Each row, then one of two labels for whether it has a hidden trait; a new part has new ones
(in the rows, 100 means zero)
[111 137 122  92  66 107 112  93  98 115  96 106 159   0 113  97  95  72
 119  76 103 131 115 131  95 145] : lem
[106 111  87 114  72 111 108  95  94  94 108  87  97  72  92 116  79 115
 117 105  97 109 121 113  98 129] : lem
[105 107  87  95  93  89 101 109  91  86  98  81  81  87 113 112 109 113
 156 119  86  76 102 115  93 115] : Tus
[114 129  87 120  54  92 101 112  99 105 101  80  77  86 121 116 102  96
 118 110 156 118 103 115  93 116] : lem
[ 98 107 123 108  81  92 106 120 103 104 112 112 112  69  77 127 102  89
 114  95  90  95 104 125 103 122] : lem
[116 121  82  98  57 103  92 103 107  97 101  98  86  88 143 106 112  76
 137 111 121 100  90 103  95 120] : lem
[105 134 113  95  83  79  96  96  87 107 102  85 103  48 130  95 132 103
 133 111 131  73  99 120  99 111] : Tus
[128 120  81 101  91  93 105 139 103 101  85  96  86  80 121 119 120 104
 113 111  86  82 106 111  98 125] : lem
[110  98  98 106  95  91 104 105 106  91 101 118  76  96  77  87  97 120
 122 106 122 105 113 106  98  96] : Tus
[109 122 106 101  77  94 103  92  96  95  99  98 128  44  98  90 120 122
 131 111 106 102  98 113  94 113] : Tus
[108 114 105 108  74  92 103 137  96  96 100 101  85  73 108 122 113 131
 147 109 114  72 109 134  97 114] : lem
[104 117  73 101  91 110 108 142  94  91  86  96  85  77 111 120  99 105
 115 105  78  72  94 115 104 109] : lem
[107 128 112  95  60  93  98 109 101 108 102  96 128  44 118 101 118 119
 134 109 125  69 109 135  92 127] : lem
[114 111  96  89  87  70  94 132  97  99  96  89  90  89 134  99 160 141
 139 130 130  61 103 115  96 103] : Tus
[104 109  93 111  71 103  98 124 105 103  98 104  87 102  93 116 117  98
 109 101 117 101  90 103  94  93] : lem
[124 127  84 104  77 100  93 107 101  91  94  85  99  98 146 109 102  64
 108 121  93  89  94  98  97 116] : lem
[105 109  88 107  58 120  98  95 108 101 103  92 132  59 104 103  88  73
 133  98 124 103 108 124  95 110] : lem
[ 97  94 111 100  87 126 101  88  92  96 107  89 101  77 104 104 100 113
 120 118  86  57 114 116 103  92] : lem
[117 108  98 107  93  75  99 109  85  82  97  81  72 115  74  94 125 152
 138 153 129  50  88 108  90  75] : Tus
[119 123  79  97  83  89 109 121  99 101 102  92 108  83 114 109 135  98
 135 101  82  76 113 107  95 118] : Tus
[110 126  88  98  77  84 103  97 102  93 113  96 113  77 105  95 131 117
 142 114 125  90 107 110  96 117] : lem
[113  86  71 106 102  94 103 140 100  89  89  93  76 113 116 123  73 124
 155 119  45  75 117  98  97 113] : lem
[101 121  95 104  57  89  98 115 103  95 104 100  81  97  92 116 146 118
 133  96 124  71  91 135  94 100] : lem
[115 102  86 107  92  76  87 107 113  95  93 109  58  95 120 113 113 116
 168 108 114  86 116 116  97 118] : lem
[123 114  85 112  97  84  98 119  93  98  89  92  69  79 133 117 108 110
 131 121  81  79 114 108  92 117] : lem
[103 118  98 112  90 102  92  94  96 102  99  94  80  71 111  97  92  93
 107 105 102  82 123 124 100 128] : lem
[129 102  93  92  82 102  96 126  97  87  91 106  81  99 131  96 103 112
 166 125 103  57  95 107  92  86] : lem
[117  97  84  98 102  83 103 143  86  91  82  87  86  95  81 116 108 149
 137 132  87  71 102 103  90  93] : Tus
[ 77 106  96  85 105 108 104 107  88  87 107  85  87  82  80 109  92 122
 121 107 108  79  91 125 102  91] : Tus
[113 123 101 104  63  60  91 104 107 101 102  97  90  84 120 105 138 126
 154 128 153  77 111 124  95 119] : lem
[115 118  81 105  89  79 111 133 104 110  93 103  83  93  77 117 111 131
 131 106  79  95 112 120  92 117] : lem
[116 116  80 116  97 102 109 125  89  95  90  90  76  79  92 117  87 130
 104 115  76  85 116 116  94 107] : Tus
